[[ -4   1 -16 -11   2 -24   6  -6 -15  16  -6]
 [  3  10   9 -21  22 -16  -1  -2   5  17  -2]
 [  0   2  36 -38   8 -23  52  33  29  30  21]]
|
[[  3  10   9 -21  22 -16  -1  -2   5  17  -2]
 [  0   2  36 -38   8 -23  52  33  29  30  21]
 [ -4   1 -16 -11   2 -24   6  -6 -15  16  -6]]

[[ -9  13]
 [  5 -17]
 [-14 -31]
 [  8  -7]
 [ -3  -9]
 [ 14 -36]
 [-16 -57]
 [ -1 -14]
 [-26 -22]
 [-28 -21]
 [ -9 -43]]
|
[[ -9  13]
 [  8  -7]
 [ -3  -9]
 [ -1 -14]
 [  5 -17]
 [-28 -21]
 [-26 -22]
 [-14 -31]
 [ 14 -36]
 [ -9 -43]
 [-16 -57]]

[[-14  22  27 -11   7 -15 -11  25   8 -45 -10]
 [ -5 -22  10   6  52  -6  19 -12  15 -11  20]
 [ -9  19  33  -6   8 -15 -14  24   9 -42 -14]
 [-33 -21 -40  -3  -7  13  20   0  15  15  21]
 [ 15 -17  11 -13  45  -2  26 -11   7 -15  28]
 [-12 -29 -33  -5 -16  23  21  -7  11  26  21]]
|
[[-14  22  27 -11   7 -15 -11  25   8 -45 -10]
 [ -9  19  33  -6   8 -15 -14  24   9 -42 -14]
 [ 15 -17  11 -13  45  -2  26 -11   7 -15  28]
 [-33 -21 -40  -3  -7  13  20   0  15  15  21]
 [ -5 -22  10   6  52  -6  19 -12  15 -11  20]
 [-12 -29 -33  -5 -16  23  21  -7  11  26  21]]

[[ 11  11   0 -10  13]
 [ 21 -19 -18  41 -31]
 [-37 -48  32 -28  10]
 [ 21  -1 -17  20 -10]
 [ 18 -22  13  21 -19]
 [-23 -67 -38 -11   1]
 [  8   4   5  -9   4]
 [ -2  -9   2   4   8]
 [ 23 -52  -8  11 -43]]
|
[[ 11  11   0 -10  13]
 [  8   4   5  -9   4]
 [ 21  -1 -17  20 -10]
 [ -2  -9   2   4   8]
 [ 21 -19 -18  41 -31]
 [ 18 -22  13  21 -19]
 [-37 -48  32 -28  10]
 [ 23 -52  -8  11 -43]
 [-23 -67 -38 -11   1]]

[[-14  -7  -1  34  15   1  17  45  11]
 [-37 -25  15  -6   0 -61  13  -8 -65]
 [ -9  38 -24  -6   3 -17 -47 -15 -54]]
|
[[ -9  38 -24  -6   3 -17 -47 -15 -54]
 [-14  -7  -1  34  15   1  17  45  11]
 [-37 -25  15  -6   0 -61  13  -8 -65]]

[[-15 -35  31 -30 -16 -32   4   5 -10  32]
 [-33  64  -9 -14  15  65  64  45  16  37]]
|
[[-33  64  -9 -14  15  65  64  45  16  37]
 [-15 -35  31 -30 -16 -32   4   5 -10  32]]

[[ -3  -9  23  33   6  30]
 [-11 -15  11 -41 -21  11]
 [ 21 -30  62   8  -8   6]
 [ 15  15  26 -67 -16  -3]]
|
[[ 15  15  26 -67 -16  -3]
 [ -3  -9  23  33   6  30]
 [-11 -15  11 -41 -21  11]
 [ 21 -30  62   8  -8   6]]

[[-30  25 -19  -7 -26  -2  -1  -8  24]
 [-42  -6 -22 -56  33  11 -35  43  -5]
 [ -6  35 -32 -13 -17  42   6  -6  29]
 [ 53 -32  16  22  53  43  40  -8   7]
 [  0  -5   0   4   5  -3   2  -5   2]]
|
[[ -6  35 -32 -13 -17  42   6  -6  29]
 [-30  25 -19  -7 -26  -2  -1  -8  24]
 [  0  -5   0   4   5  -3   2  -5   2]
 [-42  -6 -22 -56  33  11 -35  43  -5]
 [ 53 -32  16  22  53  43  40  -8   7]]

[[ -4 -34  31]
 [-29  24  10]
 [ 24 -41 -23]
 [-56 -15  40]
 [  5 -36 -31]
 [ 34  40  -3]]
|
[[ 34  40  -3]
 [-29  24  10]
 [-56 -15  40]
 [ -4 -34  31]
 [  5 -36 -31]
 [ 24 -41 -23]]
